[[109  98 125 124 125 106 130 135 118]
 [118 119 131 132 115 118 131 132 118]
 [116 140 133 131 123 114 134 120 133]
 [122 147 124 124 124 119 130 116 143]
 [119 119 129 121 139 118 130 122 131]
 [114 115 147 137 131 121 141 125 120]]
=>
[[122 147 124 124 124 119 130 116 143]
 [109  98 125 124 125 106 130 135 118]
 [119 119 129 121 139 118 130 122 131]
 [118 119 131 132 115 118 131 132 118]
 [116 140 133 131 123 114 134 120 133]
 [114 115 147 137 131 121 141 125 120]]

[[134 106 138 119]
 [124 123 130 116]
 [123 145 121 135]]
=>
[[123 145 121 135]
 [124 123 130 116]
 [134 106 138 119]]

[[131 130 130 125 151 127 127 131 131 135 129 136 133 130 123 114]
 [136 124 127 134 142 127 129 127 124 131 132 113 137 131 129 127]
 [126 128 117 125 157 127 129 129 127 121 118 133 133 136 136 134]
 [124 125 124 135 141 126 128 131 128 127 116 120 153 132 130 124]
 [129 125 134 128 141 130 129 124 130 122 130 123 122 123 116 124]
 [128 133 132 134 146 131 126 130 134 123 128 126 130 127 136 129]]
=>
[[126 128 117 125 157 127 129 129 127 121 118 133 133 136 136 134]
 [124 125 124 135 141 126 128 131 128 127 116 120 153 132 130 124]
 [136 124 127 134 142 127 129 127 124 131 132 113 137 131 129 127]
 [131 130 130 125 151 127 127 131 131 135 129 136 133 130 123 114]
 [128 133 132 134 146 131 126 130 134 123 128 126 130 127 136 129]
 [129 125 134 128 141 130 129 124 130 122 130 123 122 123 116 124]]

[[125 128 123 129 131 126 127 129 132 128 129 125]
 [118 128 110 131 140 119 122 134 144 128 132 116]
 [120 127 115 131 137 121 124 133 140 128 131 120]
 [123 128 119 130 135 124 126 131 136 127 130 123]
 [138 130 142 123 117 135 128 125 119 130 129 132]
 [116 128 102 131 144 116 119 137 151 129 135 112]
 [124 128 121 130 133 124 127 130 134 128 129 124]
 [130 128 132 127 125 130 129 127 125 128 128 129]]
=>
[[116 128 102 131 144 116 119 137 151 129 135 112]
 [118 128 110 131 140 119 122 134 144 128 132 116]
 [120 127 115 131 137 121 124 133 140 128 131 120]
 [123 128 119 130 135 124 126 131 136 127 130 123]
 [124 128 121 130 133 124 127 130 134 128 129 124]
 [125 128 123 129 131 126 127 129 132 128 129 125]
 [130 128 132 127 125 130 129 127 125 128 128 129]
 [138 130 142 123 117 135 128 125 119 130 129 132]]

[[120 121 144 130 122]
 [142 138 121 128 134]
 [126 118 142 134 129]
 [129 121 134 134 134]
 [100 123 127 133 117]
 [144 119 119 131 135]]
=>
[[144 119 119 131 135]
 [142 138 121 128 134]
 [100 123 127 133 117]
 [129 121 134 134 134]
 [126 118 142 134 129]
 [120 121 144 130 122]]

[[121 140 134 119 120 131 127 113 112 126 117]
 [135 130 139 134 128 147 119 125 128 117 126]
 [134 121 108 125 127 152 121 129 114 123 128]]
=>
[[134 121 108 125 127 152 121 129 114 123 128]
 [121 140 134 119 120 131 127 113 112 126 117]
 [135 130 139 134 128 147 119 125 128 117 126]]

[[128 140 125 123 114]
 [114 133 134 128 121]
 [104 128 132 135 129]]
=>
[[128 140 125 123 114]
 [104 128 132 135 129]
 [114 133 134 128 121]]

[[128 147 147 124 127 134 129 138]
 [116 133 128 129 132 123 134 132]
 [113 100 107 134 133 127 141 138]
 [132 152 148 124 129 128 124 125]
 [107 112 108 133 134 120 140 134]
 [133 128 127 127 120 130 121 129]
 [119 118 116 132 137 120 134 122]
 [127 136 129 129 137 118 128 112]]
=>
[[113 100 107 134 133 127 141 138]
 [107 112 108 133 134 120 140 134]
 [119 118 116 132 137 120 134 122]
 [133 128 127 127 120 130 121 129]
 [116 133 128 129 132 123 134 132]
 [127 136 129 129 137 118 128 112]
 [128 147 147 124 127 134 129 138]
 [132 152 148 124 129 128 124 125]]

[[117 131 138 110 149 131]
 [120 135 137 109 156 128]
 [131 131 126 127 136 123]
 [123 131 133 121 139 131]
 [123 131 135 116 138 132]]
=>
[[131 131 126 127 136 123]
 [123 131 133 121 139 131]
 [123 131 135 116 138 132]
 [120 135 137 109 156 128]
 [117 131 138 110 149 131]]
---
[[129 148 140]
 [127 136 134]
 [129 134 135]
 [131 157 146]
 [130 133 133]]
=>
[[130 133 133]
 [129 134 135]
 [127 136 134]
 [129 148 140]
 [131 157 146]]

[[128 133 155 137]
 [146 149 129 129]
 [129 147 148 129]
 [128 131 152 142]]
=>
[[128 131 152 142]
 [128 133 155 137]
 [129 147 148 129]
 [146 149 129 129]]

[[112 136 130 130 116 121 110 148 145 118 133 108 133 141 144]
 [107 116 112 114 115 131 147 144 148 149 113 118 108 147 147]]
=>
[[107 116 112 114 115 131 147 144 148 149 113 118 108 147 147]
 [112 136 130 130 116 121 110 148 145 118 133 108 133 141 144]]

[[125 122 133 121 132 108 131 130 128 126 136]
 [140 151 141 143 146 149 155 130 137 143 140]
 [121 126 129 123 122 126 121 127 120 132 128]]
=>
[[125 122 133 121 132 108 131 130 128 126 136]
 [121 126 129 123 122 126 121 127 120 132 128]
 [140 151 141 143 146 149 155 130 137 143 140]]

[[141 129 132 147 114 119 133]
 [123 135 130 124 133 133 131]
 [107 140 129 111 152 131 129]
 [115 130 125 121 139 128 121]]
=>
[[141 129 132 147 114 119 133]
 [115 130 125 121 139 128 121]
 [123 135 130 124 133 133 131]
 [107 140 129 111 152 131 129]]

[[156 125 130 122 115]
 [123 103 138 131 139]
 [126 127 126 141 120]
 [124 113 132 127 125]
 [115 110 129 154 142]]
=>
[[123 103 138 131 139]
 [115 110 129 154 142]
 [124 113 132 127 125]
 [156 125 130 122 115]
 [126 127 126 141 120]]
